Below is a small trained network, with its code and all its weights. Each question gives an input and a target symbol and asks what happens when units are switched off, that is, made to give their printed mean instead of their output.

import numpy as np


def w(rows, s, z=0):
    codes = np.array(rows[::2]) - 128.0
    scale = np.full(codes.shape[1], s)
    scale[-1] = z or s
    return codes * scale


def f(y):
    return y / 2 * (1 + np.tanh(0.7978845608 * (y + 0.044715 * y**3)))


def softmax(a):
    e = np.exp(a - a.max(-1, keepdims=True))
    return e / e.sum(-1, keepdims=True)


def log_softmax(a):
    a = a - a.max(-1, keepdims=True)
    return a - np.log(np.exp(a).sum(-1, keepdims=True))


def net(x, mask):
    ids = ['ΛΣΩαβγδεζημτφψ'.index(c) for c in x.split()]
    T = len(ids)
    res = E[ids] + P[:T]
    u = 0
    for l in range(2):
        q, k, v = (res @ M[l].T for M in (Q, K, V))
        z = softmax(np.where(np.tri(T) > 0, q @ k.T / 2**0.5, -1e9)) @ v
        res = res + np.where(mask[u], z, O[l][:, -1]) @ O[l][:, :-1]
        u += 1
        y = f(res @ A[l][:, :-1].T + A[l][:, -1])
        res = res + np.where(mask[u : u + 8], y, B[l][:, -1]) @ B[l][:, :-1]
        u += 8
    return log_softmax(res[-1] @ U[:, :-1].T + U[:, -1])


Q, K, V, O, A, B = {}, {}, {}, {}, {}, {}
E = w([
[42,120,84,130,118,134,55,84],'Λ',
[93,117,78,79,200,106,116,112],'Σ',
[128,48,98,167,91,93,118,120],'Ω',
[81,127,44,161,198,161,190,171],'α',
[114,94,142,171,83,144,179,224],'β',
[76,108,3,142,100,71,95,61],'γ',
[198,85,151,100,194,8,131,175],'δ',
[151,108,90,182,190,51,136,190],'ε',
[120,105,115,104,143,132,165,96],'ζ',
[138,117,178,155,140,120,129,241],'η',
[134,67,144,60,161,37,41,65],'μ',
[93,110,135,10,132,180,216,172],'τ',
[81,137,108,91,117,109,127,146],'φ',
[96,102,168,56,104,177,170,137],'ψ',
],0.013)
P = w([
[172,252,123,104,100,111,89,154],'0',
[103,44,76,72,141,87,131,189],'1',
[92,112,186,147,170,102,239,74],'2',
[181,159,145,147,103,153,79,73],'3',
[95,38,71,93,124,95,121,170],'4',
[79,109,193,178,159,83,196,67],'5',
[184,154,145,149,105,155,66,66],'6',
[95,37,77,92,129,101,125,183],'7',
[76,118,196,190,150,72,166,67],'8',
[185,152,143,146,107,165,70,68],'9',
[89,44,80,86,129,105,123,185],'10',
[76,120,204,197,148,63,143,60],'11',
[188,136,143,138,95,187,104,68],'12',
[94,37,80,89,130,98,118,182],'13',
],0.011)
Q[0] = w([
[189,213,217,157,133,176,163,4],'0.h0',
[50,80,136,52,185,118,78,145],'0.h0',
],0.011)
K[0] = w([
[130,5,158,129,180,212,98,74],'0.h0',
[94,168,130,55,124,104,88,109],'0.h0',
],0.011)
V[0] = w([
[139,105,173,118,148,232,5,150],'0.h0',
[78,144,114,193,148,91,123,195],'0.h0',
],0.019)
O[0] = w([
[66,117,180,143,191,176,61,197,66],'0.h0',
[115,206,98,163,122,8,97,138,251],'0.h0',
],0.012,0.0027)
A[0] = w([
[130,246,198,178,211,162,217,155,109],'0.n0',
[145,235,162,160,135,151,148,77,127],'0.n1',
[238,181,235,72,55,146,88,157,121],'0.n2',
[118,74,80,60,105,92,69,125,232],'0.n3',
[114,234,69,85,133,211,93,65,139],'0.n4',
[53,99,144,88,144,58,152,140,2],'0.n5',
[119,202,160,145,13,181,83,121,165],'0.n6',
[195,82,81,81,130,187,70,138,94],'0.n7',
],0.013,0.0041)
B[0] = w([
[171,87,148,109,96,132,196,114,136],'0.n0',
[103,92,208,132,189,151,92,166,151],'0.n1',
[127,150,200,142,116,212,195,187,144],'0.n2',
[159,132,144,136,137,115,175,172,246],'0.n3',
[100,192,74,96,170,109,188,71,168],'0.n4',
[73,121,109,194,86,185,106,102,201],'0.n5',
[124,129,186,73,4,117,69,98,155],'0.n6',
[125,142,143,86,151,117,54,124,153],'0.n7',
],0.018,0.013)
Q[1] = w([
[199,176,239,220,156,190,125,7],'1.h0',
[181,136,121,116,132,119,105,81],'1.h0',
],0.015)
K[1] = w([
[186,98,171,221,103,175,96,2],'1.h0',
[192,139,96,96,119,151,111,86],'1.h0',
],0.017)
V[1] = w([
[166,205,2,114,126,164,159,151],'1.h0',
[144,250,199,122,137,123,189,10],'1.h0',
],0.0085)
O[1] = w([
[99,102,191,97,98,59,76,145,96],'1.h0',
[129,221,198,143,216,2,64,152,248],'1.h0',
],0.0066,0.015)
A[1] = w([
[106,98,89,114,151,58,114,63,126],'1.n0',
[185,196,71,44,74,104,132,189,108],'1.n1',
[88,136,85,163,44,78,38,94,159],'1.n2',
[107,168,147,122,72,139,92,55,3],'1.n3',
[102,93,64,128,63,137,12,131,72],'1.n4',
[195,118,111,184,9,133,122,111,146],'1.n5',
[100,62,75,134,65,63,141,147,104],'1.n6',
[83,88,229,116,108,97,133,103,72],'1.n7',
],0.012,0.005)
B[1] = w([
[76,85,100,171,146,122,122,146,244],'1.n0',
[184,43,87,81,45,141,156,125,229],'1.n1',
[207,20,217,127,144,149,133,84,252],'1.n2',
[96,240,144,154,83,143,76,156,206],'1.n3',
[208,117,118,122,63,119,38,45,186],'1.n4',
[96,125,25,116,210,206,85,102,213],'1.n5',
[75,252,205,85,99,122,163,150,202],'1.n6',
[71,89,77,181,150,123,129,96,233],'1.n7',
],0.013)
U = w([
[186,189,77,131,40,74,154,122,192],'Λ',
[109,49,159,2,128,145,173,154,160],'Σ',
[204,94,193,195,105,181,191,161,202],'Ω',
[40,149,192,108,103,164,153,198,46],'α',
[165,222,173,50,194,120,134,36,95],'β',
[200,130,153,149,110,122,89,80,117],'γ',
[120,120,62,158,88,155,76,196,99],'δ',
[153,114,176,58,191,174,80,206,165],'ε',
[114,98,74,45,167,101,90,157,119],'ζ',
[172,53,71,148,79,105,150,150,4],'η',
[108,138,97,191,160,135,242,41,138],'μ',
[253,206,69,221,132,101,59,192,202],'τ',
[67,48,173,195,139,191,180,192,156],'φ',
[235,55,70,88,138,137,91,172,122],'ψ',
],0.0058,0.004)

Each question gives the input, a string of symbols that net reads in full, and the target symbol t.
The units are the heads (2 rows each of Q, K, V and O) and the neurons (one row each of A and B). Each row of codes is followed by its name. A weight is (code - 128) times the scale printed after its matrix; where a second scale follows, it is the last column's (O, A, B and U).
mask holds one flag per unit, layer by layer, with each layer's heads first. A switched-off unit (its flag False) gives its mean, the last column of its rows in O or B, instead of its output. The means were averaged over made-up inputs and are rounded, as every weight is.
A unit's drop is (log p(t) with every unit on - log p(t) with that unit switched off) / (log p(t) with every unit on - log p(t) with every unit switched off).
The circuit of an input: a set's keep is (log p(t) with only the set's units on - log p(t) with every unit switched off) / (log p(t) with every unit on - log p(t) with every unit switched off). Starting from the 12 units with the biggest drops (on a tie, the unit counted first), units are removed one at a time, each time the one whose removal leaves the highest keep (on an exact tie, the one counted first), for as long as the keep stays at least 0.8.
units of the circuit, in order: the units of the circuit, biggest drop first
unit that matters most: the unit with the biggest drop
k most important neurons: the k neurons with the biggest drops, biggest first
k most important neurons of layer l: the k neurons of layer l with the biggest drops, biggest first
input γ Λ φ Σ Λ ψ Λ ε, target η: unit that matters most => 0.h0
input Σ Ω Λ Σ α, target φ: 3 most important neurons => [0.n4 1.n7 1.n4]
input φ φ δ φ ζ Σ ε φ φ η Λ Ω Σ, target ζ: 3 most important neurons of layer 0 => [0.n5 0.n4 0.n2]
input Λ β Λ φ ε Λ, target Ω: 3 most important neurons of layer 1 => [1.n2 1.n5 1.n7]
input ψ ψ Λ Ω Λ, target ψ: units of the circuit, in order => [0.h0 0.n7 1.h0 1.n4]
input ζ Λ Σ ψ Λ, target Σ: 2 most important neurons => [0.n3 0.n5]
input Σ ε Λ Λ μ Λ τ Λ Λ Σ Λ φ Λ α, target φ: 4 most important neurons => [0.n4 0.n5 1.n7 1.n4]
input μ ζ Σ Λ τ φ φ Ω ε τ φ Λ Λ φ, target ε: units of the circuit, in order => [0.h0 0.n7]
input φ Ω Λ α ψ Λ Λ Ω φ ε ψ, target τ: 4 most important neurons of layer 0 => [0.n5 0.n2 0.n4 0.n1]
input μ ζ Λ β, target δ: 2 most important neurons => [0.n6 0.n2]
input Ω φ μ Λ α μ Λ Λ ψ Σ Λ Λ Ω Λ, target α: 2 most important neurons => [0.n3 1.n6]
input Σ φ Λ ψ Σ ψ Λ Λ Σ μ ψ, target φ: units of the circuit, in order => [0.n4 0.n5 1.h0 1.n7]
input ε Σ φ Σ ζ δ η Λ τ μ, target ε: units of the circuit, in order => [0.h0 0.n7]
input φ α φ δ η, target τ: unit that matters most => 0.n4
input Σ α τ Λ ψ δ Λ δ, target φ: 2 most important neurons of layer 0 => [0.n5 0.n4]
input Λ Ω Σ ψ, target α: units of the circuit, in order => [0.n2 0.n6 1.n3]
input β φ Λ Λ Σ δ μ Λ Σ Ω Λ Λ φ, target Λ: 4 most important neurons of layer 0 => [0.n5 0.n6 0.n4 0.n2]
input Ω Λ α τ δ Λ φ ε Ω Λ, target γ: units of the circuit, in order => [0.n6 1.n2 1.n3]
input φ Λ Λ, target φ: 2 most important neurons of layer 0 => [0.n6 0.n3]
input Σ τ Σ τ Λ Σ η, target φ: unit that matters most => 0.n2
input τ α Λ τ Λ Λ φ Λ Λ φ, target Λ: units of the circuit, in order => [0.n6 0.n4 1.n1 1.n3]
input Σ Λ ζ Λ Σ Λ α Ω Ω β Λ, target φ: 3 most important neurons => [0.n4 0.n5 1.n7]
